(in the rows, 128 means zero)
Each row has a class, written after it.
[ 94 130 134 105 166 123 131  44 151  96 124 136 136 148 114 142 153  73
 152  52  93 117  88 107 134 142 157 149  78  82 126  90 167 119 149 174
 111 171 148 120  92]  (158)
[163 128 124 105 132 129 114 110 167  92  73 146 103 158 118 102 146 134
 150 116 105 137 114 136 159 172 167 102  98 138 112 110 170  62  93 168
 134 121 111 114  84]  (85)
[122  97 124  85 147 134 163  98 186 145 185 105  71  80 147 145 130  84
 115 128 127 131  91 117 113 184 179 117  67 158 118 104 146  77 152 169
  85 146 145 109 106]  (195)
[155 153 111 104 134 124 121 100 180 105  56 163 129 148 125 107 150 131
 173 108  86 143 121 157 150 153 161 116  83 131 112 102 180  63  79 178
 133 127 113 116  80]  (85)
[140 150 129 102 116 132 114  97 159  84  76 141 133 145 110 105 148 134
 151 126 105 121 126 144 155 157 148 117 104 122 108 108 179  80  83 180
 136 123  96 121  91]  (155)
[101 126 135 101 164 112 132  43 154  90 130 124 136 133 115 143 149  69
 159  52  89 122  77 101 143 150 157 146  81  87 123  80 168 112 144 173
 114 185 145 123  90]  (155)
[126 112 124  97 169 133 160 110 187 141 177 119  66  91 155 148 145  81
 119 137 132 135  89 120 123 177 135 125  54 139 116  90 154  88 143 166
  80 141 151 117 109]  (158)
[120 124 131  95 132 129 168  97 193 148 193 100  77 106 158 146 127  91
 102 130 124 136  86 121 111 175 158 117  74 143 126 101 144  82 156 174
  77 129 140 121 106]  (46)
[147 153 125 123 122 113 123  80 178 102  80 154 119 175 123 105 148 140
 137 124 128 134 116 125 165 162 146 112 110 129 127  83 163  94  82 179
 127  95  99 113  89]  (85)
[134 119 129  99 160 135 171 105 193 113 179 114  80  83 143 131 141  90
 130 150 139 129 100 130 136 187 145 119  63 149 118  94 162  80 140 172
  94 144 139 107 104]  (40)
[116  89 134 113 164 116 120  51 140  96 119 140 106 138 112 144 149  83
 165  57  95 129  87  90 156 139 169 150 106  96 126  73 153 109 151 161
 118 179 150 113 104]  (176)
[122 138 127  85 140 114 180  92 197 138 188  97  86  69 160 155 134  73
 116 136 105 138  94 130  95 184 160 119  41 150 109 102 155  81 152 162
  82 136 138 114  98]  (195)
[163 125 126 101 140 123 114 103 174  92  61 159 110 141 117 103 156 126
 165 112  87 139 112 142 164 174 167 108  96 136 114 100 180  62  87 168
 126 133 110 113  75]  (40)
[167 145 119 102 142 119 116  99 171 110  52 155 136 142 126 110 154 137
 183 116  75 146 128 165 155 155 162 117  79 130 110  94 186  70  83 179
 135 125 118 124  79]  (176)
[124 117 126  81 152 133 176 102 198 154 183 123  67  85 163 147 133  78
 114 130 121 139  84 120 108 175 162 124  54 163 125 100 158  65 143 164
  86 137 145 114 104]  (85)
[142 140 128 110 106 134  98  87 138  78  74 149 129 167 104 103 137 151
 143 129 108 130 124 147 155 153 160 120 119 115 112 113 178  85  91 177
 142 112  90 116  91]  (182)
[166 124 120 100 134 132 112 116 168  83  73 136 106 151 115  95 151 125
 161 122  95 137 111 135 164 168 167  98  95 135 106 112 170  63  95 167
 131 128 108 104  82]  (195)
[161 143 108 104 138 123 122  97 164 104  58 163 132 135 120 107 151 136
 188 114  85 135 132 153 160 157 163 126  86 130 117  87 184  70  83 177
 140 128 116 114  86]  (176)
[149 148 127 113 132 111 125  83 181 113  71 162 116 163 135 100 152 131
 147 119 121 139 112 122 167 160 140 111  99 129 127  78 172  92  88 175
 112  98 100 119  89]  (31)
[116 137 138  79 139 116 183  87 194 123 182 116  83  68 155 145 134  79
 114 134 108 132  88 132 101 184 157 122  32 143 103 103 162  77 153 164
  81 140 139 115  92]  (31)
[ 94 118 140 107 153 124 140  52 146  99 129 133 135 148 105 137 158  90
 139  68 121 111  98 105 123 134 165 145  99  87 121 111 142 131 158 160
 116 171 155 118 110]  (158)
[103 131 134 102 171 111 132  43 151  93 122 129 133 148 116 140 148  72
 149  44  95 123  81 106 133 158 161 151  74  81 125  87 164 115 151 172
 114 178 145 128  83]  (182)
[167 123 122  96 152 119 122 104 154  86  75 136 105 144 122  96 145 133
 157 116 104 137 107 138 157 176 164 107  88 138 110 107 171  59  93 160
 139 130 112 102  80]  (165)
[160 130 108 107 123 130 127 114 165  96  53 153 127 143 119  99 153 143
 171 110 105 132 125 148 149 154 162 113  99 125 110 107 170  68  85 178
 140 117 114 117  90]  (165)
[152 146 124 117 135 115 116  70 169 113  72 158 115 166 134 112 153 132
 146 122 122 141 114 123 166 167 139 112 111 129 127  80 172  96  83 178
 115 103 104 118  88]  (158)
[101 119 149 113 152 123 122  51 157  86 139 101 116 160 105 130 138  76
 168  66 101 106  93 107 130 148 156 147  46  91 122 113 154 117 169 156
 140 182 130 108 114]  (195)
[121 115 118  90 145 139 166 111 191 143 177 118  75  84 147 148 143  82
 113 145 135 138  82 123 131 168 141 118  73 135 114  90 148  82 138 172
  78 145 152 119 109]  (155)
[163 130 123  95 140 130 121 103 174  89  68 158 112 140 118  94 162 122
 163 117  89 131 112 139 152 170 162 106  78 136 100 113 179  57  87 168
 132 134 115 103  80]  (158)
[127 100 116 108 144 139 163 125 185 136 173 104  69  97 151 146 138  92
 117 141 127 138  92 113 127 169 146 121  73 143 113  99 144  91 144 161
  88 135 144 116 123]  (195)
[134 157 134 115 107 130 110  99 153  91  71 134 129 164 111 106 148 148
 147 130 107 119 125 147 150 158 140 116 110 119 108 113 174  96  92 178
 131 113 101 123  98]  (158)
[134 105 119  92 145 141 170  89 189 149 183 118  71  92 150 147 129  84
 124 125 118 132  89 122 114 175 176 125  70 157 119  98 147  63 143 166
  88 149 144 106 102]  (176)
[ 99 131 139 112 151 116 138  51 156  91 118 135 131 155 115 136 149  78
 145  53  93 117  75  91 143 148 156 150  85  83 119  92 161 117 145 166
 109 164 138 131  97]  (31)
[123 119 133  91 151 131 172 102 202 159 185 110  70  88 152 152 129  78
 113 133 118 137  86 124 106 186 163 124  59 158 126  98 153  78 143 167
  82 146 144 124 101]  (85)
[159 137 116 106 132 125 117 105 170 107  62 141 129 150 119 110 147 139
 177 120  94 144 125 159 147 153 164 113  97 131 106  97 176  71  84 179
 127 119 111 121  86]  (165)
[106 128 132 105 169 113 136  38 155  91 125 132 125 144 116 146 152  69
 154  48  86 118  84  99 131 157 160 149  71  87 116  82 169 109 145 176
 113 172 147 117  87]  (158)
[115  99 135 108 166 109 128  50 148  84 133 127 117 138 113 134 150  79
 152  55  96 135  92  94 141 146 179 142  97  86 121  86 151 108 163 162
 117 177 145 112 102]  (46)
[160 137 114 107 146 124 120  90 174 101  68 144 122 153 117 109 148 134
 172 115  88 150 126 159 148 158 171 113  83 129 108  97 179  69  91 179
 141 132 113 106  87]  (85)
[103 126 134 109 150 119 142  76 151  92 129 123 150 151 104 127 159  86
 147  66 121 110 101 101 126 137 171 141  83  83 117 115 142 123 153 154
 120 167 151 120 113]  (195)
[130 113 126  86 144 138 174 104 195 144 181 118  70  89 156 150 136  79
 129 127 110 131  94 125 115 178 161 125  59 160 121  95 157  70 148 168
  86 140 144 113 100]  (176)
[154 138 131 121 127 115 117  75 164 110  76 143 120 161 121 106 147 137
 144 127 122 141 118 124 169 169 145 108 116 132 128  85 169  92  90 171
 131 101 101 114  98]  (40)
[131 105 120  93 166 136 168 124 178 145 162 129  75  83 151 149 149  81
 124 138 129 135  88 121 136 179 143 130  63 142 122  82 154  83 138 163
  87 138 157 121 105]  (176)
[163 134 126 110 157 110 116  74 171 119  76 160 115 149 129 116 155 122
 163 126 108 144 124 132 170 174 152 122  83 139 135  66 175  83  86 166
 129 114 107 108  86]  (176)
[124 140 130  81 147 110 179  85 194 136 182 115  79  77 164 150 135  76
 121 130 107 144  89 135 103 187 158 119  42 148 104 108 160  69 158 152
  76 142 140 120  97]  (31)
[130 112 125  90 158 128 178 107 196 145 184 114  69  88 155 138 133  81
 129 129 120 131  85 117 116 180 158 126  51 157 119 100 154  74 149 158
  87 151 146 113 109]  (31)
[ 97 117 144 110 148 119 145  65 145  97 134 119 145 146 105 131 155  94
 136  76 122 112  94 101 119 131 163 143 104  91 117 112 138 126 153 154
 118 161 147 120 114]  (165)
[110  89 142 109 168 105 125  33 139  85 119 139 116 139 110 140 145  85
 155  60  97 140  85  97 148 141 179 145  95  86 123  84 160 110 158 158
 117 180 146 113 101]  (31)
[156 124 114 105 142 135 109  89 159 105  57 154 115 151 120 116 151 134
 174 116  91 150 123 156 157 155 164 118  98 132 111  99 180  71  86 180
 138 127 116 113  90]  (158)
[101 131 136 102 170 113 133  51 159  82 124 131 138 140 108 138 157  69
 156  58  87 118  85 103 142 153 165 149  83  80 128  86 162 108 151 174
 112 177 142 120  84]  (46)
[124 127 130  86 149 117 178  94 190 134 190  95  74  73 158 150 136  81
 120 139 119 136  86 135  99 186 152 119  48 150 109  95 152  76 156 164
  86 138 140 107  99]  (165)
[144 158 124 115 120 120 119  88 175 113  77 155 122 176 133 108 156 136
 135 122 123 136 117 121 171 165 140 111 119 121 136  80 165  97  92 180
 105  95 103 123  92]  (46)
[105 113 141 106 166 123 137  48 135  85 135 114 123 152 106 142 148  87
 149  73 117 124 106 116 128 141 166 141  92  90 114 111 151 125 170 157
 125 170 152 114 110]  (158)
[160 127 128 101 138 124 117  99 167  96  53 148 107 155 119 104 151 128
 163 117  89 143 105 138 158 174 161 108  86 132 111 105 176  59  89 160
 129 128 112 114  80]  (31)
[ 89 138 142 114 117 124 144  62 158  98 132 124 146 170 113 131 151 100
 124  73 112 114  99 102 119 119 160 138 105  73 127 115 141 128 163 163
 106 140 141 131 114]  (46)
[108 104 135 106 161 114 122  39 154  80 127 138 121 142 109 135 155  79
 155  57  96 125  84  93 150 143 177 145  96  85 124  85 155  99 157 169
 112 183 144 108  99]  (46)
[152 149 104 112 114 124 119 107 177 108  55 169 128 159 128 104 152 142
 170 105  94 137 118 144 156 151 148 120 106 125 109  97 176  83  80 182
 121 121 111 129  89]  (182)
[139 145 135 109 111 130 110  94 154  82  74 144 131 169 106 100 143 143
 149 124 106 127 119 148 154 158 155 114  99 115 109 119 175  76  94 177
 139 111  98 119  91]  (31)
[135 158 124 120 104 139 110  90 142  87  78 132 125 177 113 107 135 150
 141 127 106 132 128 148 149 146 142 115 130 115 109 122 166  98  96 172
 138 107  93 118 100]  (158)
[157 146 128 117 132 110 115  68 184 116  72 150 119 158 133 117 155 126
 148 120 114 137 115 118 167 169 137 108 105 131 130  75 171  95  84 173
 112 112 101 128  87]  (155)
[163 139 110 103 146 121 127 103 164 104  53 153 127 148 124 104 149 137
 174 112  93 143 123 156 152 155 161 116  80 123 109 104 180  63  89 172
 136 126 121 117  88]  (31)
[132  96 123  95 164 142 162 112 176 128 180 114  63  97 143 141 139  86
 118 147 130 144  93 122 137 179 147 122  66 137 119  94 149  82 154 165
  97 145 148 104 114]  (46)
[161 143 108 109 124 122 125 106 171 111  58 154 132 154 125 109 150 147
 162 116 101 140 124 153 154 150 165 114 108 126 112  92 176  74  77 187
 120 107 112 126  85]  (165)
[134 102 124 101 159 134 170 118 177 139 179 114  69  98 148 148 135  87
 117 140 130 138  95 118 129 176 142 124  64 140 119  87 149  87 144 164
  93 133 150 114 108]  (176)
[157 132 131  89 142 130 115 103 163  89  69 155 112 147 118 105 157 125
 164 121  94 140 110 145 168 171 167 111  87 135 116  97 179  64  92 170
 129 126 117 110  73]  (176)
[111  90 137 112 167 120 114  24 138  85 125 137 111 151 109 140 145  86
 156  57  97 130  87  97 150 135 176 144  99  94 120  91 160 108 155 163
 119 187 147 101 104]  (158)
[155 141 117 120 130 117 123  86 180 109  73 165 114 175 129  99 156 134
 143 118 127 141 119 119 165 160 136 113 108 121 130  80 165  99  86 175
 120 101 103 116  90]  (182)
[132 106 121  94 161 134 177  94 178 118 189 114  73  83 149 144 138  88
 128 146 141 140  99 129 126 180 151 121  75 144 115  93 150  85 155 171
 100 141 145 101 104]  (176)
[ 99 132 132 102 158 116 124  37 154  96 121 123 136 141 112 147 147  73
 152  54  96 125  77 102 138 144 164 143  85  78 125  83 160 108 143 169
 108 175 146 131  89]  (155)
[151 156 125 113 133 119 124  95 177 110  70 151 123 163 132 100 159 128
 151 124 116 136 116 120 173 168 136 115 105 126 130  77 174  92  87 176
 112 107 104 122  93]  (46)
[113  97 138 111 171 104 131  42 148  90 128 133 110 141 111 133 145  83
 160  58 104 128  84  90 152 149 171 147  86  91 123  80 157 113 160 158
 117 184 149 112 107]  (31)
[138 107 112  98 159 138 171 106 186 118 175 124  66  88 147 135 134  88
 139 145 140 139  98 128 134 171 149 122  60 143 114  99 153  67 147 162
  99 144 142 101 112]  (31)
[160 146 126 106 149 107 125  79 175 124  80 153 116 153 135 115 153 127
 157 122 123 138 118 126 163 177 143 116  95 138 137  70 175  91  87 174
 111 111 111 117  86]  (165)
[ 90 129 157 114 144 120 133  56 167  97 130 104 140 155 108 130 153  73
 164  65  92 104  91 106 122 150 147 151  45  92 119 112 157 129 157 159
 133 183 134 117 116]  (195)
[164 129 118 127 127 123 114  80 164 108  85 137 107 170 127 111 139 136
 141 124 127 147 127 121 173 161 140  99 125 131 127  86 158  96  92 167
 130 105  97 114  98]  (155)
[ 95 114 142 109 144 121 142  58 147 101 134 120 136 147 109 137 147  96
 144  74 118 120  98 106 121 133 164 143 105  95 120 114 140 125 160 153
 116 161 150 125 116]  (165)
[141 101 115 102 155 144 172 119 189 110 182 105  71  85 144 129 135  88
 136 149 138 134 104 128 130 171 149 114  60 148 113 107 148  84 150 172
 110 143 138  96 111]  (195)
[ 95 128 155 103 149 119 128  42 164  92 125 125 129 150 109 129 147  73
 167  65  95 109  87 113 127 148 150 153  43  92 123 105 168 114 159 160
 130 186 133 117 102]  (182)
[103 106 146 105 167 117 123  23 148  94 125 140 127 150 113 142 160  79
 155  58 103 132  82 103 139 148 173 147  89  91 126  87 161 114 150 167
 110 186 154 111 100]  (158)
[ 98 131 136 100 163 124 133  55 149  93 120 132 140 150 112 144 152  71
 159  57  93 123  83 111 147 152 163 150  80  82 133  90 167 112 155 176
 113 170 149 129  89]  (46)
[131 100 119  94 171 141 168 109 180 147 181 120  68  90 150 144 142  81
 119 145 129 141  83 117 130 175 145 123  68 149 114  97 154  82 141 160
  85 154 156 105 116]  (158)
[111  74 137 114 171 118 126  25 128  88 142 115 105 146 106 140 134  90
 152  62 113 139  88  91 146 142 175 146 111  98 130  83 146 111 161 163
 134 181 149  92 114]  (165)
[ 95 124 158 108 141 124 125  47 160  92 141 104 124 154 108 135 144  76
 170  70 103 112  93 116 131 149 144 143  54  91 120 108 160 122 167 158
 131 190 135 122 115]  (155)
[129 114 124  81 138 138 172 102 201 145 182 121  71  74 150 143 137  79
 120 128 126 122  87 122 118 179 164 122  55 156 119  97 154  69 140 173
  83 155 146 118 102]  (155)
[ 93 125 150 112 135 124 126  49 160  95 141 101 122 162 115 133 144  79
 161  59 111 111  89 112 124 142 144 139  67  92 119 115 149 119 170 157
 133 176 132 123 116]  (155)
